Below are the code and all the weights of a small trained network. Each question names an input and a class and asks about switching units off, where a switched-off unit gives its printed mean instead of its output.

import numpy as np


def w(rows, s, z=0):
    codes = np.array(rows[::2]) - 128.0
    scale = np.full(codes.shape[1], s)
    scale[-1] = z or s
    return codes * scale


def norm(h):
    return h / np.sqrt((h * h).mean(-1, keepdims=True) + 1e-5)


def f(y):
    return np.maximum(y, 0)


def log_softmax(a):
    a = a - a.max(-1, keepdims=True)
    return a - np.log(np.exp(a).sum(-1, keepdims=True))


def net(x, mask):
    res = np.array(x, float).reshape(1, 5) / 4 @ E
    u = 0
    for l in range(2):
        y = f(norm(res) @ A[l][:, :-1].T + A[l][:, -1])
        res = res + np.where(mask[u : u + 14], y, B[l][:, -1]) @ B[l][:, :-1]
        u += 14
    return log_softmax(norm(res)[-1] @ U[:, :-1].T + U[:, -1])


A, B = {}, {}
E = w([
[76,24,243,129],'x0',
[67,176,54,212],'x1',
[154,1,52,204],'x2',
[126,129,125,126],'x3',
[130,127,130,128],'x4',
],0.0055)
A[0] = w([
[97,108,224,201,2],'L0N1',
[150,31,38,129,180],'L0N2',
[255,124,126,108,65],'L0N3',
[153,91,69,161,36],'L0N4',
[182,91,125,106,134],'L0N5',
[191,91,245,148,81],'L0N6',
[53,90,140,116,136],'L0N7',
[219,55,93,123,59],'L0N8',
[32,67,197,136,215],'L0N9',
[84,181,126,166,75],'L0N10',
[118,150,169,61,172],'L0N11',
[230,204,109,226,153],'L0N12',
[78,141,159,96,65],'L0N13',
[156,135,74,82,61],'L0N14',
],0.0097,0.0041)
B[0] = w([
[142,203,8,157,170],'L0N1',
[184,2,112,138,236],'L0N2',
[183,190,17,129,179],'L0N3',
[142,182,102,140,165],'L0N4',
[69,139,145,72,173],'L0N5',
[97,93,119,119,206],'L0N6',
[157,172,205,157,178],'L0N7',
[100,92,145,39,184],'L0N8',
[130,109,209,131,254],'L0N9',
[71,179,71,18,165],'L0N10',
[210,150,141,187,213],'L0N11',
[47,127,74,105,221],'L0N12',
[118,131,119,82,156],'L0N13',
[132,85,222,66,155],'L0N14',
],0.0061,0.0063)
A[1] = w([
[156,156,89,172,94],'L1N1',
[66,119,94,219,155],'L1N2',
[140,189,143,119,153],'L1N3',
[187,134,102,103,45],'L1N4',
[130,198,108,88,198],'L1N5',
[77,128,196,107,69],'L1N6',
[57,203,143,186,78],'L1N7',
[193,90,197,177,150],'L1N8',
[77,143,147,223,221],'L1N9',
[90,222,250,113,147],'L1N10',
[92,187,163,156,36],'L1N11',
[168,202,112,147,165],'L1N12',
[105,171,107,110,3],'L1N13',
[150,84,92,219,66],'L1N14',
],0.014,0.0049)
B[1] = w([
[91,79,72,100,147],'L1N1',
[211,163,178,168,175],'L1N2',
[149,135,238,209,185],'L1N3',
[242,103,152,71,152],'L1N4',
[133,122,183,163,217],'L1N5',
[96,110,39,129,171],'L1N6',
[11,87,96,155,171],'L1N7',
[75,209,183,112,207],'L1N8',
[211,81,160,120,180],'L1N9',
[123,123,26,77,255],'L1N10',
[104,22,72,170,154],'L1N11',
[173,120,188,139,187],'L1N12',
[119,182,137,107,146],'L1N13',
[154,254,122,150,161],'L1N14',
],0.0083,0.0097)
U = w([
[231,190,234,193,253],'0',
[196,78,59,56,38],'1',
[65,195,139,29,116],'2',
[103,61,233,119,121],'3',
[35,254,147,211,60],'4',
[192,167,48,223,134],'5',
[26,71,55,169,90],'6',
],0.018,0.0028)

Each question gives the input, the list of numbers given to net, and the class t.
The units are the neurons (one row each of A and B). Each row of codes is followed by its name. A weight is (code - 128) times the scale printed after its matrix; where a second scale follows, it is the last column's (A, B and U).
mask holds one flag per neuron, layer by layer. A switched-off neuron (its flag False) gives its mean, the last column of its row in B, instead of its output. The means were averaged over made-up inputs and are rounded, as every weight is.
A unit's drop is (log p(t) with every unit on - log p(t) with that unit switched off) / (log p(t) with every unit on - log p(t) with every unit switched off).
The circuit of an input: a set's keep is (log p(t) with only the set's units on - log p(t) with every unit switched off) / (log p(t) with every unit on - log p(t) with every unit switched off). Starting from the 12 units with the biggest drops (on a tie, the unit counted first), units are removed one at a time, each time the one whose removal leaves the highest keep (on an exact tie, the one counted first), for as long as the keep stays at least 0.8.
circuit, biggest first: the units of the circuit, biggest drop first
most important unit: the unit with the biggest drop
top k neurons: the k neurons with the biggest drops, biggest first
top k neurons in layer l: the k neurons of layer l with the biggest drops, biggest first
input [6,-5,-8,-6,-2], class 2: circuit, biggest first	(L1N10)
input [-5,1,0,-8,-4], class 4: top 2 neurons	(L0N12 L0N11)
input [-2,2,-4,-6,6], class 4: circuit, biggest first	(L0N2 L1N7)
input [7,2,-4,5,2], class 6: top 4 neurons	(L0N2 L1N10 L0N1 L1N11)
input [-1,5,0,7,4], class 4: circuit, biggest first	(L0N10 L1N10)
input [8,-6,-5,-8,2], class 2: circuit, biggest first	(L1N10 L0N2)
input [2,0,6,-4,8], class 3: top 3 neurons	(L0N8 L1N10 L0N11)
input [-5,7,0,-6,-7], class 4: circuit, biggest first	(L1N10 L1N7)
input [8,-3,-7,3,2], class 2: top 2 neurons	(L1N10 L1N8)
input [4,-3,-5,-3,-8], class 2: top 2 neurons	(L1N10 L1N8)
input [7,2,-1,1,-2], class 6: top 3 neurons	(L0N2 L1N10 L0N1)
input [8,-3,-1,-3,1], class 2: top 2 neurons in layer 1	(L1N8 L1N10)
input [-3,5,-1,7,8], class 4: top 2 neurons in layer 1	(L1N10 L1N7)
input [2,1,3,6,-5], class 0: most important unit	L1N14
input [-3,4,0,5,-7], class 4: top 3 neurons in layer 0	(L0N10 L0N12 L0N2)
input [8,5,0,-2,0], class 6: top 3 neurons in layer 1	(L1N10 L1N6 L1N7)
input [1,6,2,-6,2], class 0: top 2 neurons	(L1N2 L1N10)
input [3,2,-8,-4,-5], class 6: top 2 neurons	(L1N10 L1N11)
input [5,2,-2,7,-3], class 6: top 3 neurons	(L0N2 L1N10 L0N1)
input [3,5,1,2,7], class 0: top neuron	(L1N9)
input [1,2,6,4,-8], class 0: top 2 neurons in layer 1	(L1N10 L1N14)
input [2,5,-8,-1,-3], class 6: top 2 neurons	(L1N10 L1N11)
input [7,7,-4,0,-7], class 6: top 2 neurons	(L1N7 L1N10)
input [1,-2,-3,1,1], class 2: top 3 neurons	(L1N10 L1N8 L0N3)
input [7,8,-1,2,5], class 6: top 2 neurons in layer 1	(L1N7 L1N10)
input [3,2,-7,7,-5], class 6: top 2 neurons in layer 1	(L1N10 L1N11)
input [4,-4,-1,-3,7], class 2: most important unit	L1N8
